Below is a small trained network, with its code and all its weights. Each question gives an input and a class and asks what happens when units are switched off, that is, made to give their printed mean instead of their output.

import numpy as np


def w(rows, s, z=0):
    codes = np.array(rows[::2]) - 128.0
    scale = np.full(codes.shape[1], s)
    scale[-1] = z or s
    return codes * scale


def norm(h):
    return h / np.sqrt((h * h).mean(-1, keepdims=True) + 1e-5)


def f(y):
    return y / 2 * (1 + np.tanh(0.7978845608 * (y + 0.044715 * y**3)))


def log_softmax(a):
    a = a - a.max(-1, keepdims=True)
    return a - np.log(np.exp(a).sum(-1, keepdims=True))


def net(x, mask):
    res = np.array(x, float).reshape(1, 5) / 4 @ E
    u = 0
    for l in range(4):
        y = f(norm(res) @ A[l][:, :-1].T + A[l][:, -1])
        res = res + np.where(mask[u : u + 10], y, B[l][:, -1]) @ B[l][:, :-1]
        u += 10
    return log_softmax(norm(res)[-1] @ U[:, :-1].T + U[:, -1])


A, B = {}, {}
E = w([
[32,154,91,70,169,81],'x0',
[40,92,11,137,146,190],'x1',
[61,53,176,50,110,192],'x2',
[68,207,143,194,3,145],'x3',
[138,130,105,84,97,232],'x4',
],0.0027)
A[0] = w([
[191,103,139,118,110,32,175],'0.n1',
[117,205,41,204,178,138,70],'0.n2',
[181,247,207,129,119,146,120],'0.n3',
[127,200,146,32,154,129,123],'0.n4',
[100,175,100,166,122,82,175],'0.n5',
[62,171,169,101,57,87,55],'0.n6',
[43,145,123,70,202,213,219],'0.n7',
[84,102,135,165,129,69,196],'0.n8',
[123,99,123,80,115,169,2],'0.n9',
[125,3,60,197,100,209,66],'0.n10',
],0.0048,0.0014)
B[0] = w([
[73,225,179,142,213,112,193],'0.n1',
[135,20,63,207,118,125,201],'0.n2',
[96,71,95,59,68,71,196],'0.n3',
[152,4,75,64,133,81,164],'0.n4',
[104,230,75,136,91,236,189],'0.n5',
[157,97,178,74,142,195,163],'0.n6',
[82,144,59,117,45,99,250],'0.n7',
[16,169,72,55,100,136,174],'0.n8',
[197,174,59,145,71,50,120],'0.n9',
[32,236,96,4,156,86,211],'0.n10',
],0.0034,0.0023)
A[1] = w([
[104,77,190,124,110,88,69],'1.n1',
[136,250,187,193,149,89,112],'1.n2',
[122,160,121,71,198,95,3],'1.n3',
[144,112,93,196,49,150,92],'1.n4',
[174,122,94,100,158,219,111],'1.n5',
[167,140,175,78,141,234,84],'1.n6',
[141,86,179,112,177,94,8],'1.n7',
[159,30,95,83,237,87,66],'1.n8',
[150,118,138,131,253,83,83],'1.n9',
[145,112,157,147,91,79,44],'1.n10',
],0.0058,0.0016)
B[1] = w([
[110,141,147,148,110,232,129],'1.n1',
[107,3,92,91,86,70,197],'1.n2',
[154,127,171,168,114,93,163],'1.n3',
[254,150,42,142,132,208,166],'1.n4',
[59,213,119,98,169,71,149],'1.n5',
[131,239,121,186,157,53,146],'1.n6',
[194,59,117,177,132,157,139],'1.n7',
[124,94,207,62,94,185,254],'1.n8',
[200,29,192,214,165,178,218],'1.n9',
[40,162,114,138,122,143,111],'1.n10',
],0.004,0.0025)
A[2] = w([
[143,85,116,143,254,150,132],'2.n1',
[127,123,109,132,112,196,66],'2.n2',
[117,59,112,106,125,105,137],'2.n3',
[91,186,73,148,75,123,201],'2.n4',
[114,117,145,214,88,136,84],'2.n5',
[148,156,121,117,170,101,57],'2.n6',
[133,183,163,171,65,218,124],'2.n7',
[65,95,118,57,152,174,180],'2.n8',
[157,149,173,120,110,45,95],'2.n9',
[71,136,109,125,98,175,9],'2.n10',
],0.0071,0.0015)
B[2] = w([
[148,71,179,70,104,180,199],'2.n1',
[182,55,133,166,186,32,141],'2.n2',
[118,133,144,144,72,125,169],'2.n3',
[151,60,132,111,221,199,253],'2.n4',
[160,217,104,119,125,120,134],'2.n5',
[128,167,151,134,128,94,115],'2.n6',
[146,149,148,177,111,149,182],'2.n7',
[141,173,228,83,64,4,239],'2.n8',
[17,110,151,120,198,139,151],'2.n9',
[143,65,124,121,104,112,174],'2.n10',
],0.0043,0.0039)
A[3] = w([
[164,191,201,168,70,122,152],'3.n1',
[54,101,150,76,112,173,176],'3.n2',
[132,112,211,141,139,203,6],'3.n3',
[150,255,98,86,145,152,170],'3.n4',
[148,131,113,62,103,212,136],'3.n5',
[144,105,39,101,209,126,27],'3.n6',
[78,161,17,117,145,54,14],'3.n7',
[184,104,61,225,97,159,150],'3.n8',
[145,100,148,153,227,171,91],'3.n9',
[117,105,211,93,71,148,192],'3.n10',
],0.0061,0.0012)
B[3] = w([
[14,113,73,121,175,144,163],'3.n1',
[196,201,204,88,77,40,216],'3.n2',
[175,91,19,166,82,200,171],'3.n3',
[144,191,169,110,250,74,141],'3.n4',
[143,118,133,161,139,13,178],'3.n5',
[1,108,110,107,81,203,156],'3.n6',
[154,43,87,107,168,207,172],'3.n7',
[205,224,126,83,45,44,192],'3.n8',
[171,164,178,135,73,180,160],'3.n9',
[89,166,130,156,88,162,253],'3.n10',
],0.0049,0.0039)
U = w([
[78,144,188,48,76,40,221],'0',
[203,199,55,167,99,130,132],'1',
[70,54,19,68,159,146,129],'2',
[111,172,140,112,255,127,49],'3',
[70,67,136,198,196,54,1],'4',
[47,169,116,201,99,217,117],'5',
[199,33,210,160,151,208,143],'6',
],0.011,0.0039)

Each question gives the input, the list of numbers given to net, and the class t.
The units are the neurons (one row each of A and B). Each row of codes is followed by its name. A weight is (code - 128) times the scale printed after its matrix; where a second scale follows, it is the last column's (A, B and U).
mask holds one flag per neuron, layer by layer. A switched-off neuron (its flag False) gives its mean, the last column of its row in B, instead of its output. The means were averaged over made-up inputs and are rounded, as every weight is.
A unit's drop is (log p(t) with every unit on - log p(t) with that unit switched off) / (log p(t) with every unit on - log p(t) with every unit switched off).
The circuit of an input: a set's keep is (log p(t) with only the set's units on - log p(t) with every unit switched off) / (log p(t) with every unit on - log p(t) with every unit switched off). Starting from the 12 units with the biggest drops (on a tie, the unit counted first), units are removed one at a time, each time the one whose removal leaves the highest keep (on an exact tie, the one counted first), for as long as the keep stays at least 0.8.
circuit, biggest first: the units of the circuit, biggest drop first
most important unit: the unit with the biggest drop
k most important neurons: the k neurons with the biggest drops, biggest first
drop of u: that unit's drop, to one decimal
input [-4,4,-1,0,-3], class 2: circuit, biggest first : 0.n10, 3.n7
input [2,7,6,-2,-2], class 0: circuit, biggest first : 2.n8
input [6,-7,-2,-7,6], class 6: circuit, biggest first : 1.n9, 0.n10
input [0,7,-4,6,-1], class 1: circuit, biggest first : 3.n8, 1.n4
input [2,-8,-2,-2,3], class 6: circuit, biggest first : 2.n8, 3.n8
input [4,0,-2,-3,-3], class 6: circuit, biggest first : 1.n9, 0.n10
input [-7,6,-1,2,5], class 3: 4 most important neurons : 0.n10, 3.n4, 1.n5, 1.n9
input [8,0,-2,8,7], class 1: 2 most important neurons : 0.n10, 1.n4
input [-7,7,1,1,8], class 3: 4 most important neurons : 0.n10, 3.n4, 1.n2, 1.n5
input [-2,2,2,-1,8], class 3: circuit, biggest first : 3.n4, 1.n6, 1.n5
input [-2,-1,4,1,-6], class 5: 3 most important neurons : 0.n10, 1.n1, 0.n7
input [-8,5,1,1,-5], class 0: 3 most important neurons : 0.n10, 1.n6, 0.n7
input [-2,2,-2,0,-5], class 1: 2 most important neurons : 0.n2, 3.n8
input [5,8,6,-1,8], class 0: 2 most important neurons : 2.n8, 3.n2
input [-6,-6,-2,0,-3], class 4: most important unit : 2.n4
input [0,7,1,4,-2], class 2: 2 most important neurons : 1.n8, 0.n10
input [5,6,-1,-4,-2], class 0: 2 most important neurons : 2.n8, 1.n8
input [2,-1,-7,8,-7], class 2: 3 most important neurons : 1.n2, 1.n9, 3.n7
input [7,-3,0,-8,1], class 6: 2 most important neurons : 1.n9, 0.n10
input [3,-8,1,-7,-6], class 6: most important unit : 1.n9
input [-6,0,7,-1,-4], class 5: 2 most important neurons : 0.n5, 1.n1
input [-5,7,3,5,-2], class 0: 2 most important neurons : 0.n10, 3.n2
input [3,-3,2,-3,-5], class 6: drop of 1.n9 : 0.4
input [-8,-7,7,-1,-7], class 5: drop of 3.n1 : 0.2
input [3,-3,-5,-5,-2], class 6: drop of 3.n7 : 0.0
